Each row of numbers belongs to one of the nodes below and depends on some of the facts about them. Some rows are named. Which node is each other row?

Some facts about the nodes:
η(betrikan, saplu); η(betrikan, lobam); η(brudedrus, greska); η(brudedrus, replum)
η(brudedrus, bedun); η(bruve, liflara); η(bruve, kiske); η(drako, dragrok)
η(drako, stonim); η(drako, ploflim); η(drako, tadimel); η(drako, puzor)
η(fepon, gredenu); η(fistak, draskodum); η(fistak, rezus); η(fistak, kloskor)
η(fistak, dedruk); η(flagrim, flaplum); η(flagrim, takibru); η(gamem, nibodro)
η(gamem, nenin); η(gamem, flufem); η(gotur, graskan); η(gotur, ploflim)
η(griri, ditalok); η(griri, lupu); η(gropi, bregruk); η(gropi, stepu)
η(gropi, vupir); η(gropi, mopli); η(gubro, pliku); η(gubro, lobam)
η(gubro, sodotir); η(gubro, klugres); η(gubro, mopli); η(gumin, takibru)
η(gumin, brofas); η(gumin, klugres); η(gurok, pligrun); η(gurok, luskes)
η(ketrora, nuru); η(klegoklor, seber); η(kloflimer, dokon); η(kloflimer, takibru)
η(klubrobok, bedun); η(klubrobok, foflon); η(klubrobok, gribrul); η(klubrobok, zaten)
η(klubrobok, luskes); η(kobra, liflara); η(kobra, brukos); η(kobra, gribrul)
η(kobra, skadadri); η(kobra, mopli); η(kofugros, skeskos); η(kofugros, brustel)
η(kofugros, sevu); η(lebol, ditalok); η(lebol, klobil); η(lebol, tadrel)
η(lebol, trono); η(lebol, skugik); η(lebol, lupu); η(lebol, seber)
η(lesum, ziskil); η(lesum, vokos); η(lesum, vati); η(lesum, kopidri)
η(naplem, mopli); η(naplem, seber); η(nobek, semim); η(nobek, togril)
η(nobek, graskan); η(nobek, flufem); η(nobek, sodotir); η(pivur, lebram)
η(pivur, lufu); η(pivur, vokos); η(pivur, busos); η(plegres, kemur)
η(plegres, tadimel); η(plegres, raplorun); η(plumom, skulik); η(plumom, skugik)
η(ruklo, davar); η(ruklo, saplu); η(ruklo, skulik); η(ruklo, duka)
η(ruklo, klugres); η(ruklo, gukle); η(skoval, zodor); η(skoval, riflos)
η(skoval, trubil); η(stesuk, togril); η(stesuk, mopli); η(stulu, zodor)
η(stulu, nibodro); η(stulu, plastek); η(stulu, busos); η(tarom, flaplum)
η(tarom, brofas); η(tarom, kopidri); η(tarom, lupu); η(tuki, noran)
η(tuki, pliku); η(tuki, plastek); η(tuki, tadimel); η(tuki, tadrel)
η(tuki, gribrul); η(vemir, gribrul); η(vemir, brofas); η(vemir, flufem)
η(veplum, ditalok); η(veplum, liflara); η(veplum, badir); η(viplon, stepu)
η(vizik, resteplu); η(vizom, davar); η(vizom, rezus); η(vizom, plastek)
η(vizom, trono); η(vizom, merer); η(vizom, skugik); η(zokil, nibodro)
η(zokil, vupir); ψ(bedun, vemir); ψ(bregruk, gakli); ψ(brukos, dragrok)
ψ(brustel, trubil); ψ(bruve, merer); ψ(bufi, brukos); ψ(davar, skeskos)
ψ(dibam, skugik); ψ(distes, kloskor); ψ(ditalok, skoplek); ψ(dokon, ziskil)
ψ(dragrok, plefu); ψ(drako, foflon); ψ(duka, semim); ψ(fepon, dokon)
ψ(fero, bedun); ψ(fistak, lesum); ψ(flagrim, zokil); ψ(flaplum, seber)
ψ(flaskos, drako); ψ(foflon, lufu); ψ(fopen, stonim); ψ(fubitrol, bufi)
ψ(gotur, palum); ψ(graskan, klegoklor); ψ(gredenu, visti); ψ(grepitre, tadimel)
ψ(gribrul, tritin); ψ(gropi, ruklo); ψ(groskim, gribrul); ψ(gubro, grepitre)
ψ(gumin, busos); ψ(gurok, pabon); ψ(gutudru, plegres); ψ(kemur, gatan)
ψ(ketrora, graskan); ψ(kiske, sodotir); ψ(klagem, pivur); ψ(klegoklor, lebram)
ψ(klobil, zodor); ψ(kloflimer, kiske); ψ(kloskor, takibru); ψ(klubrobok, ditalok)
ψ(kobra, nibodro); ψ(kofugros, plastek); ψ(lebol, trono); ψ(lufu, betrikan)
ψ(lupu, gamem); ψ(mapim, vizik); ψ(merer, saklo); ψ(mestel, tidrul)
ψ(mopli, badir); ψ(naplem, vokos); ψ(nenin, tegasi); ψ(nibodro, riflos)
ψ(noran, gotur); ψ(nuru, pligrun); ψ(pabon, davar); ψ(pivur, duka)
ψ(plastek, fero); ψ(plefu, groskim); ψ(pligrun, kopidri); ψ(pliku, nuru)
ψ(ploflim, tarom); ψ(plumom, liflara); ψ(puzor, vibo); ψ(raplorun, nenin)
ψ(replum, viplon); ψ(riflos, gredenu); ψ(saklo, lobam); ψ(seber, togril)
ψ(semim, raplorun); ψ(sevu, fepon); ψ(skadadri, lebol); ψ(skoplek, dedruk)
ψ(skoval, flufem); ψ(sodotir, brofas); ψ(somi, lupu); ψ(stedas, bruve)
ψ(stesuk, klugres); ψ(stonim, tadrel); ψ(stulu, fubitrol); ψ(tadimel, kobra)
ψ(takibru, stepu); ψ(tarom, veplum); ψ(tidrul, flaplum); ψ(tritin, kloflimer)
ψ(trono, resteplu); ψ(vati, gukle); ψ(vemir, griri); ψ(viplon, naplem)
ψ(visti, mopli); ψ(vizik, flagrim); ψ(vizom, gumin); ψ(vogon, ketrora)
ψ(vupir, puzor); ψ(ziskil, stedas); ψ(zokil, replum); ψ(zopin, vogon)

Known rows:
sodotir: [ -3 -16   4   2  -1  14   3 -11  10  -7   0  10  -8 -10 -24   7  -8  -8
  12   5   7 -30  -5  -9  22  16   2 -23  -4 -19]
vizik: [-72 -41  -1 -38  41  -8 -18  23 -31 -28  48  -5  12  25 -65 -63 -13  40
  -9  -2 -20 -30  39  62  31 -30  22  26 -19 -39]
tadimel: [ 20 -10   8  12 -13  -8   8   9 -21  12   6   6  -5  -3  -2  -2 -11   0
  10  19 -20 -13  -5  -5  27   3   0  -9  -7  -9]
viplon: [  3 -14  -3   4  22  27 -24  20  -7  -7  -5  10  -5  50  -6   6  -8  41
  -6   2  -3  11  18  14  19   9   3 -11  30 -10]
gotur: [ -3  -6   6  12  10   9 -15  -7 -13   2   5  15 -21  20  -3  -5   1   9
  -3   2  -2  -3   5  -7  15  -1  -3   9   3  -6]
gropi: [ -3  -3   4   9  14  18 -14  -6  -4  -3   0   8 -17  20  -1 -10   3   8
  -3   5  -5  -1   6   2  13  -5  -5   5  -2  -5]
ditalok: [  5  -5   0   7  -8  10   7   1  -4  -4  -3   0   3  11 -19  -6   4  10
   8   6 -10 -18   0  -9   9  -2  -1  -7   5  -4]
bedun: [  1 -15   1  12   2   1  24 -18  -5   5 -29 -30  10   4 -21 -24  12  27
   1  -1  17 -18  -7 -15  20  -7  -1  -3   0  38]
naplem: [ -1 -10  -1   6  19  22 -19  12  -7  -5  -3  11  -8  39  -5   2  -7  31
  -4   2  -2   6  14  10  15   5   2  -6  20  -8]
kopidri: [ -9  16   4  -6   6   9  12 -10   5 -11  -5 -14  18 -22   4  12   4   4
   8   2 -12   4   5  11 -13   5   9  -7   4 -15]
trubil: [-11  18   2  -9   7  16  14 -10   9 -15  -7 -16  20 -22   6  11   6   2
   9   6 -15   6   6  15 -13   3   7 -10   1 -17]
vibo: [-13  13   9   0  16   4   2 -16  -3  -6   2  -4   4 -15   9  12  -3   6
   1   0  -4  12   5   8  -7   6   9   3   5 -12]
togril: [-11  13   8  -1   6  -2   9 -14  -5  -5   3  -6  13 -20   1  17   0   7
   6  -2  -6   4   3   3 -10   9  11   1  10 -15]
vokos: [ -9  16   2 -11  10  16  11  -3   8 -16  -8 -14  24 -14   3  15   2  11
   9   3 -14   9   9  18 -13   6  11 -14  10 -19]
dedruk: [-11  14   7  -3   1  -2   9 -11  -8  -4   6  -2  12 -24  -2  21   4   6
   9  -2 -14   3   1   1 -11  13  10   0  10 -22]
zaten: [ -6   7   8   2  18  -7  19 -12   2  -7  -6 -15  19 -20   5   7 -21   7
   2  -1  15   4   2   4  -9   0  15  -4   3  15]
saplu: [-10  12   7  -2   5   1  10 -12  -4  -5   3  -4  12 -20   0  17  -1   4
   8  -1  -8   4   2   3 -10  10  10  -2   9 -14]
plegres: [-17  10  13   4  22  -5 -12 -20 -14   2  12   9 -11  -8  13  16  -3   7
  -4  -5   0  18   5   3  -4  10  10  16  10 -16]

Rows to name:
No name comes twice in this set of rows, the named rows included.
[-19  13   9  -1  25   9  -7 -25  -6  -4  -1  -6  -7  -9  14   7  12  10
  -4  -2  -2  20   5  11  -2   7   6  11   4 -13] | griri
[ 25  -8   7   6  -9   0  12  16 -13   7  -1  -4  -4 -11  11  -7 -11 -10
  12  30 -29  -8  -4  11  31  -2  -2 -18 -21 -12] | nibodro
[ -7  -8   1   8   0  15   4 -21 -11   5 -20 -16  -8  11 -18 -18  34  24
   1   0  -5 -11  -3 -11  22   0  -8   4   2   3] | fero
[  2  -5   5  10  13  14 -12  -5  -8  -2   0   9 -19  19   0 -10   0   7
  -2   9  -6   0   4   1  17  -4  -5   4  -5  -5] | gubro
[ 14  -6   5   7  -7   2   9   8 -10   2   1   1  -1  -1  -2  -3  -7  -1
   9  17 -18 -11  -1   0  19  -1  -1 -11  -7  -6] | mopli
[-13  19  12   8  17   4  -2 -15   0  -9   4   0  14 -15   8   8  -6   5
   7  -2   2  10   5   8  -7  -1   9   8   5 -19] | tegasi
[ -5  -9   2   7 -13   6  11 -18 -15  10 -14 -15  -2   7 -27 -11  34  26
   6  -1  -7 -18  -6 -20  18   6  -5   2   9   1] | graskan
[  4   2  -4  -1  -7  24  11   1   8 -12 -13 -13   9   5 -14 -11  14   8
  11  11 -19 -16   3   3   7  -7  -5 -15  -4  -6] | lufu
[ -4  -8   7  14   6   6 -14  -8 -17   5   4  14 -21  23  -8  -7   4  14
  -2   1  -2  -6   3 -11  17   0  -5  11   7  -6] | drako
[ -9  -6   4   8  12  16  -7 -21 -10   3 -15  -9 -18  17  -8 -18  25  20
  -5   2  -2  -1   0  -5  21  -2  -7   9   0   4] | vemir
[ -2  16   5  24  12  33 -15  -1  12 -18  -4   6   3  21  -5 -26   0   4
  14   7  -1  -6   8   7  13 -25  -9   6  -9 -22] | pivur
[ -5  11   9  -3   6  -3  12 -10  -5  -4   3  -7  13 -25   7  16  -7   2
   7   4  -9   6   2   7  -7   8  12  -3   5 -14] | badir

The same nodes again, as new rows of numbers:
Named rows:
tidrul: [ -6  -2   7 -13  19  -3 -10  -5   2  10  -5  -5   1  -4   6   8  -7  -7
   5   2  -1  11   7   7   4  11   0  -5  -2]
mestel: [-10 -20   3 -12   6  -3  -6  -5   6  10  -4 -12   0 -14   5  14   4 -10
  -1  -2  -5  -1  -5  15   3   5   2 -16   3]
davar: [  0 -10  -9 -15  13   2 -17  -3  -4  12  -9  -4   4  11  -2   9  -1  -3
   9  -9 -11  -4   4 -14  15 -10  -2 -15   0]
sevu: [ -6 -18  -5 -20  27   7   1   6  34   9 -15 -28   7 -12  -4  16   7   4
 -14  38   7 -15  36  14  28  34  23 -20  -2]
saplu: [ -7 -25 -13 -16  23  -4 -19  -3  -1   5   0 -10   6  11  -8   3  -7   0
   5 -10 -18  -8  10 -27  19   0 -13  -4   1]
tarom: [ 27  28 -25   8 -65 -20  -4  31  28 -27  -7  20  -4 -15  -5 -50   3   3
 -27  10  27 -17 -36  22 -24 -10  37  12  -1]
pivur: [ 12   0  -1   7 -40  20  18  -2   4 -19  -6   2  -1  -8 -14 -19  27  23
  10  12   6 -20 -20  -9  10 -16   6   0  14]
duka: [ -1 -11   0 -20   8  -3 -15  -1   5   7   0  -9   3   1   1   9  -2  -8
   8   0  -7   0   7  -9  16   7  -6  -8   5]
lebram: [ 11  17   8 -18  11  -2  -4   5  -1   5  -2  -4   4  10   4   4 -13  -7
  19  14  -3  19  12  -9   2   8  -5   3   3]
lufu: [ -2  -5   6 -13   3   4  -7  -6  -3   7  -4  -7  -1  -3   4   7  -5  -7
  10   3  -3   8   4   8   5   8   1  -3  -6]
liflara: [ 17 -20  43   3  16 -11   1  21  20   7  48  -6  10  37  35   4  -6   1
   7  22  -1  -5  -1   9  -3   5  22  24  13]
lesum: [ 22  31  -8   9 -35   8  14  14   7 -18  -2  13  -4   6 -11 -34   7  16
   2   9  10 -12 -14  -4  -5 -16   9  11   7]
gredenu: [-19 -16  30   0 -15 -29 -14 -20  -6  -9 -20 -53  -1   4   8   6   9 -11
  20 -10 -20   1   1  -3 -14 -24  -9  34 -25]
stepu: [ -1 -17  16 -10  22  15  -2   8 -11   3  17 -14  23  11  -1 -20 -11  -4
  33  10 -14   9  10  13   6  31 -13  14  20]
brudedrus: [  5  10  -1  16 -25  -2  24   0   7 -12  12   9 -11  11  -7  -1  17  24
 -17  -2   7 -19  -9 -29   0 -22  -1  10   6]
plefu: [ 10 -36  -1  19  63  19 -11 -10 -17  -1   2   1 -14  -1  -2  -4 -37 -13
  -7 -20  -3  25   2  13 -15  -6  12 -15  -6]
lebol: [ 24  50 -21  39 -41   0  -4  33   5  12 -20  40  21  20  13 -31  62  -4
  -1  -3  27 -36 -16  30 -14 -70  26 -34 -42]
griri: [ 49  43   3  27 -40  -3   2  43  27  -1   8  28  17  34  23 -42  27   5
   2  26  22 -26 -28  34 -18 -48  45   2 -19]

Which node is each row?
No name comes twice in this set of rows, the named rows included.
[-11  -1   0  -6  12  -8   3 -16   2   7 -10   1 -15 -13   2  34   3  -5
 -13  -7   2   5   0 -12   2  -6  -1 -14  -6] | ploflim
[-62  -5  24  49 -60 -12  46  18  20 -17  46  -6   1  45  24  -9   7  11
 -26   2   4 -27  -9  18 -27 -29 -38  56  16] | kobra
[ 34 -15  23   4 -20  -5  26  27  25  -3  70  29  15  19  20  -8  35  25
 -10  13  10 -33 -30 -26   8  -5  24  11  45] | bruve
[ 21  15 -14 -34  14 -15 -14   1 -17  18  35  43  19   2  -1  12   6  -3
  19 -17  -5  11   0 -58   8  14 -30  -9  32] | lobam
[  9 -30  16  34  34  22 -15  24 -34  29  22 -15 -13  12  12   9 -47   4
 -11 -26 -12  -6 -30   2  26  34  37  20 -22] | kiske
[ -1  -2  -6  14 -23  -2  23  -6  14 -15  11   6 -15  -3  -7   7  24  20
 -27  -3   5 -26 -12 -21   4 -24   6   4   9] | gurok
[ -4  20   2  -3  17  -5   9  -2 -11  10  12   9   9   2   4   3 -13  -5
   3   4   1  22  27  -6 -13  28 -21  14  -5] | togril
[ 19  16 -11  -7  19   1 -25   7  -6  14 -20   5   3  27   1  -2  11  -5
  25  -4  -7   1  13 -18  11 -30   0 -17 -19] | skugik
[  4  -9  17  38  40   5  13  -5 -20   6  19   8 -36  -5  11  25 -48   9
 -39 -18   3  15  -4 -10 -11  23  30  16 -21] | gribrul
[ 13   4 -55 -11 -47 -33 -12  20  24 -39   5  13  -8 -17 -32 -58 -22   7
 -41  -7  12 -20 -25 -17  -6  11  -1  33  16] | gumin

The same nodes again, as new rows of numbers:
Known rows:
klagem: [-19  12 -13   8  39  15  -9 -32  35  -8   2  -3 -14 -14]
pivur: [   4  -13   -9   15  -10   50  -44    8   35   33   50  -28 -100  -45]
nobek: [-39   8 -10  19  -9  32 -17  41 -55  13  17   7 -48  17]
flufem: [ 25   2  -5  25   0  -3  16  -9 -18  10  57  59  13   6]
vemir: [ 28   7  12   3   6  55 -16  27 -68  30 -23  11 -33   2]
bedun: [ 43  22  14  25  26  30  26 -28 -19 -18 -41  -3  48   4]
brudedrus: [-13   9  -3  24 -11  37 -11  23 -11 -11 -64 -33 -13  21]
fero: [ 12  13  23  -7  14   4 -24 -27 -22   7  -9 -29  28 -32]
gakli: [-12   2   6   2  -2  -4   0 -10   5 -10  -1 -19   8 -11]
brustel: [-15  21   6   6  10 -17  -9 -28  26 -27   8 -23  45  -5]
fopen: [ -5  10  -1  14   1  10 -13  -3   4 -16  -7 -20  11  -6]
plumom: [-12   1 -17 -47  16  -7 -25  12   4  15 -46 -17 -38  -8]
tarom: [ 21  -7  30 -23 -21  58 -34  41  -4  40 -28  22 -63  -3]
tuki: [-16 -27 -13  -7   3  29  -7  59 -47   7 -47  -9 -69  19]
tegasi: [-37   4 -12  12  28   5   8 -46  34   7   9  -5 -29 -10]
nenin: [  0  -2 -34  30  26   4  14 -35  21  19  66  31 -39 -20]
zokil: [-24  -3 -56  31 -56  49   4  16 -24  13  72 -22  -9 -63]
zopin: [-11  -3 -15   6 -16 -10 -31  12  12 -27 -14  10   9   4]

Name these rows:
No name comes twice in this set of rows, the named rows included.
[-14  27  16   1   6  14 -45 -12 -14 -13 -21 -65  10 -26] | kofugros
[-37  -7 -22 -35  -6 -16 -32  11  10  -4 -46 -63 -37 -17] | fistak
[  9  -8 -12  16 -13   5 -38  28   0  -1  27 -56 -43 -33] | skoval

